Below is a small trained network, with its code and all its weights. Each question gives an input and a class and asks what happens when units are switched off, that is, made to give their printed mean instead of their output.

import numpy as np


def w(rows, s, z=0):
    codes = np.array(rows[::2]) - 128.0
    scale = np.full(codes.shape[1], s)
    scale[-1] = z or s
    return codes * scale


def norm(h):
    return h / np.sqrt((h * h).mean(-1, keepdims=True) + 1e-5)


def f(y):
    return np.maximum(y, 0)


def log_softmax(a):
    a = a - a.max(-1, keepdims=True)
    return a - np.log(np.exp(a).sum(-1, keepdims=True))


def net(x, mask):
    res = np.array(x, float).reshape(1, 7) / 4 @ E
    u = 0
    for l in range(4):
        y = f(norm(res) @ A[l][:, :-1].T + A[l][:, -1])
        res = res + np.where(mask[u : u + 3], y, B[l][:, -1]) @ B[l][:, :-1]
        u += 3
    return log_softmax(norm(res)[-1] @ U[:, :-1].T + U[:, -1])


A, B = {}, {}
E = w([
[128,131,129,125,145,122,127,131,98,149],'x0',
[143,128,116,120,121,156,139,107,133,140],'x1',
[87,112,114,98,91,72,141,127,193,205],'x2',
[143,157,117,106,247,72,224,95,180,91],'x3',
[2,50,157,159,131,202,202,156,100,129],'x4',
[125,125,132,118,135,111,131,128,98,138],'x5',
[142,124,134,113,113,128,143,108,112,138],'x6',
],0.0088)
A[0] = w([
[83,97,171,107,197,157,253,146,148,101,2],'L0N1',
[156,186,105,96,192,80,198,105,154,67,98],'L0N2',
[43,91,138,125,129,174,196,140,99,104,165],'L0N3',
],0.0071,0.0065)
B[0] = w([
[162,150,6,221,81,24,94,35,128,152,194],'L0N1',
[118,156,149,87,146,191,176,184,100,126,220],'L0N2',
[149,66,176,119,85,162,110,203,116,131,255],'L0N3',
],0.011,0.0071)
A[1] = w([
[157,176,88,140,86,88,70,101,89,96,234],'L1N1',
[93,235,103,124,75,168,25,62,93,138,7],'L1N2',
[227,147,125,219,123,165,139,131,27,2,219],'L1N3',
],0.0059,0.0017)
B[1] = w([
[95,56,104,254,152,125,208,136,145,91,200],'L1N1',
[84,89,57,161,145,70,218,64,182,97,183],'L1N2',
[86,27,143,127,207,160,88,77,53,47,254],'L1N3',
],0.0084,0.0064)
A[2] = w([
[91,145,158,97,93,182,175,165,131,216,16],'L2N1',
[106,253,149,23,186,69,122,111,178,139,4],'L2N2',
[145,101,156,169,166,187,142,178,88,96,61],'L2N3',
],0.0069,0.0027)
B[2] = w([
[54,141,157,105,110,123,1,179,250,130,180],'L2N1',
[203,86,197,88,70,223,188,131,166,193,197],'L2N2',
[227,203,170,128,110,149,130,51,167,114,253],'L2N3',
],0.0081,0.0047)
A[3] = w([
[45,75,123,159,211,75,128,36,103,65,126],'L3N1',
[115,127,99,152,41,61,242,204,203,244,215],'L3N2',
[111,154,33,185,3,35,169,100,148,197,3],'L3N3',
],0.006,0.0021)
B[3] = w([
[76,116,98,104,87,99,196,109,200,169,205],'L3N1',
[162,193,123,102,136,46,34,122,124,182,255],'L3N2',
[62,171,113,139,248,137,119,130,102,82,215],'L3N3',
],0.013,0.008)
U = w([
[66,40,62,206,131,115,222,44,125,64,254],'0',
[93,227,62,156,208,18,51,87,134,157,225],'1',
[176,233,145,40,218,198,221,78,116,40,39],'2',
[229,227,155,20,86,72,155,135,192,219,39],'3',
[123,62,222,168,31,249,108,170,43,70,78],'4',
[21,124,183,95,44,123,32,253,155,200,49],'5',
],0.012,0.0032)

Each question gives the input, the list of numbers given to net, and the class t.
The units are the neurons (one row each of A and B). Each row of codes is followed by its name. A weight is (code - 128) times the scale printed after its matrix; where a second scale follows, it is the last column's (A, B and U).
mask holds one flag per neuron, layer by layer. A switched-off neuron (its flag False) gives its mean, the last column of its row in B, instead of its output. The means were averaged over made-up inputs and are rounded, as every weight is.
A unit's drop is (log p(t) with every unit on - log p(t) with that unit switched off) / (log p(t) with every unit on - log p(t) with every unit switched off).
The circuit of an input: a set's keep is (log p(t) with only the set's units on - log p(t) with every unit switched off) / (log p(t) with every unit on - log p(t) with every unit switched off). Starting from all 12 units, units are removed one at a time, each time the one whose removal leaves the highest keep (on an exact tie, the one counted first), for as long as the keep stays at least 0.8.
circuit, biggest first: the units of the circuit, biggest drop first
top k neurons: the k neurons with the biggest drops, biggest first
k most important neurons of layer l: the k neurons of layer l with the biggest drops, biggest first
input [7,-7,2,-6,-1,-8,6], class 1: circuit, biggest first -> L0N3
input [-3,-3,6,1,7,-2,-7], class 1: circuit, biggest first -> L0N1; L3N2
input [-2,-7,-2,-2,7,-4,-7], class 4: top 2 neurons -> L0N3; L3N2
input [0,2,8,2,0,1,3], class 3: top 2 neurons -> L0N1; L2N2
input [-3,-2,-1,-1,4,-3,-8], class 4: circuit, biggest first -> L0N3; L3N2
input [7,-5,0,-4,1,5,2], class 4: top 4 neurons -> L0N1; L3N2; L3N1; L0N2
input [-5,-4,3,4,3,3,5], class 1: circuit, biggest first -> L0N1; L3N2
input [-6,-1,1,8,5,-7,-2], class 1: circuit, biggest first -> L1N3; L3N2
input [4,-5,3,7,-1,-1,-1], class 3: top 2 neurons -> L0N2; L2N2
input [4,-1,0,1,-4,1,3], class 2: 2 most important neurons of layer 0 -> L0N1; L0N2
input [6,-1,1,2,5,-7,6], class 1: top 2 neurons -> L0N1; L1N3
input [-7,-1,-7,-6,0,5,-5], class 0: 2 most important neurons of layer 1 -> L1N3; L1N2
input [-3,-8,0,-2,-7,6,4], class 0: circuit, biggest first -> L3N2; L1N1
input [-6,4,-1,6,-2,2,-4], class 2: circuit, biggest first -> L0N2
input [-4,-2,4,1,-7,5,-4], class 3: top 3 neurons -> L0N1; L2N2; L0N2
input [-6,-8,7,1,-3,3,-4], class 3: top 2 neurons -> L0N1; L2N2
input [4,1,8,1,-4,1,-5], class 3: top 3 neurons -> L0N1; L2N2; L1N2
input [6,-5,3,-7,-2,4,5], class 1: top 2 neurons -> L1N3; L0N3
input [-5,-8,0,1,-8,-1,0], class 2: top 3 neurons -> L0N1; L0N2; L3N2
input [1,4,0,-1,7,3,2], class 4: circuit, biggest first -> L0N3
input [-8,4,0,4,-2,3,4], class 2: top 2 neurons -> L0N2; L3N2
input [-6,0,-6,0,-2,-8,-4], class 0: top 3 neurons -> L1N3; L0N3; L3N1
input [8,-2,7,-7,-1,1,3], class 1: 2 most important neurons of layer 0 -> L0N3; L0N2
input [4,7,2,1,-2,-5,1], class 3: 2 most important neurons of layer 0 -> L0N1; L0N3
